Below is a small trained network, with its code and all its weights. Each question gives an input and a class and asks what happens when units are switched off, that is, made to give their printed mean instead of their output.

import numpy as np


def w(rows, s, z=0):
    codes = np.array(rows[::2]) - 128.0
    scale = np.full(codes.shape[1], s)
    scale[-1] = z or s
    return codes * scale


def f(y):
    return np.maximum(y, 0)


def log_softmax(a):
    a = a - a.max(-1, keepdims=True)
    return a - np.log(np.exp(a).sum(-1, keepdims=True))


def net(x, mask):
    res = np.array(x, float).reshape(1, 6) / 4 @ E
    y = f(res @ A[0][:, :-1].T + A[0][:, -1])
    res = res + np.where(mask, y, B[0][:, -1]) @ B[0][:, :-1]
    return log_softmax(res[-1] @ U[:, :-1].T + U[:, -1])


A, B = {}, {}
E = w([
[101,108,155,107,235,194,185,168,88,209],'x0',
[166,98,137,116,153,223,186,124,64,105],'x1',
[58,6,147,213,114,201,65,98,132,27],'x2',
[38,37,2,113,39,77,76,154,106,236],'x3',
[188,104,137,175,125,86,213,66,76,54],'x4',
[121,111,63,82,198,177,38,79,165,164],'x5',
],0.0088)
A[0] = w([
[188,197,127,124,133,70,73,122,187,57,186],'neuron 1',
[1,49,88,187,141,155,86,149,156,180,227],'neuron 2',
[173,170,207,203,122,135,124,89,129,66,250],'neuron 3',
[204,113,169,150,253,202,179,95,37,85,151],'neuron 4',
[113,167,133,12,136,72,154,180,77,174,202],'neuron 5',
[149,150,164,159,10,64,220,164,62,113,202],'neuron 6',
[41,83,180,136,179,124,56,92,99,164,90],'neuron 7',
[167,59,99,207,64,86,105,95,120,40,8],'neuron 8',
],0.0083,0.0022)
B[0] = w([
[166,210,156,135,191,96,93,116,154,223,208],'neuron 1',
[116,102,152,74,150,255,121,138,82,90,253],'neuron 2',
[185,214,162,49,227,142,156,164,68,225,220],'neuron 3',
[235,199,19,88,154,177,205,235,19,231,233],'neuron 4',
[224,169,139,108,127,177,101,165,68,184,216],'neuron 5',
[151,203,21,150,81,215,188,114,88,198,230],'neuron 6',
[59,147,109,214,128,239,145,170,119,181,188],'neuron 7',
[74,120,59,149,97,56,167,145,25,91,212],'neuron 8',
],0.0083,0.014)
U = w([
[161,164,101,108,165,152,232,177,82,176,215],'0',
[76,82,167,138,166,171,113,138,168,74,4],'1',
[71,68,123,203,51,66,156,71,86,2,40],'2',
[184,169,189,113,197,20,142,127,220,142,85],'3',
],0.0093,0.0024)

Each question gives the input, the list of numbers given to net, and the class t.
The units are the neurons (one row each of A and B). Each row of codes is followed by its name. A weight is (code - 128) times the scale printed after its matrix; where a second scale follows, it is the last column's (A, B and U).
mask holds one flag per neuron, in row order. A switched-off neuron (its flag False) gives its mean, the last column of its row in B, instead of its output. The means were averaged over made-up inputs and are rounded, as every weight is.
A unit's drop is (log p(t) with every unit on - log p(t) with that unit switched off) / (log p(t) with every unit on - log p(t) with every unit switched off).
The circuit of an input: a set's keep is (log p(t) with only the set's units on - log p(t) with every unit switched off) / (log p(t) with every unit on - log p(t) with every unit switched off). Starting from all 8 units, units are removed one at a time, each time the one whose removal leaves the highest keep (on an exact tie, the one counted first), for as long as the keep stays at least 0.8.
units of the circuit, in order: the units of the circuit, biggest drop first
top k neurons: the k neurons with the biggest drops, biggest first
drop of u: that unit's drop, to one decimal
input [-4,-1,0,5,2,4], class 2: top 2 neurons	(neuron 4; neuron 3)
input [-6,0,-1,4,0,0], class 2: units of the circuit, in order	(neuron 4; neuron 3; neuron 5)
input [-4,-5,3,-3,-6,2], class 1: units of the circuit, in order	(neuron 4; neuron 6)
input [-4,-6,-2,0,-3,-4], class 3: top 2 neurons	(neuron 4; neuron 2)
input [-5,-6,7,8,-8,4], class 1: top neuron	(neuron 2)
input [-4,-6,-3,0,-5,-4], class 3: top 2 neurons	(neuron 4; neuron 2)
input [-3,-4,5,5,1,4], class 2: drop of neuron 4	0.1
input [-4,-6,1,-1,-6,0], class 3: drop of neuron 6	0.1
input [3,-6,1,6,1,6], class 1: drop of neuron 6	0.1
input [4,-5,4,2,4,6], class 1: drop of neuron 4	0.2
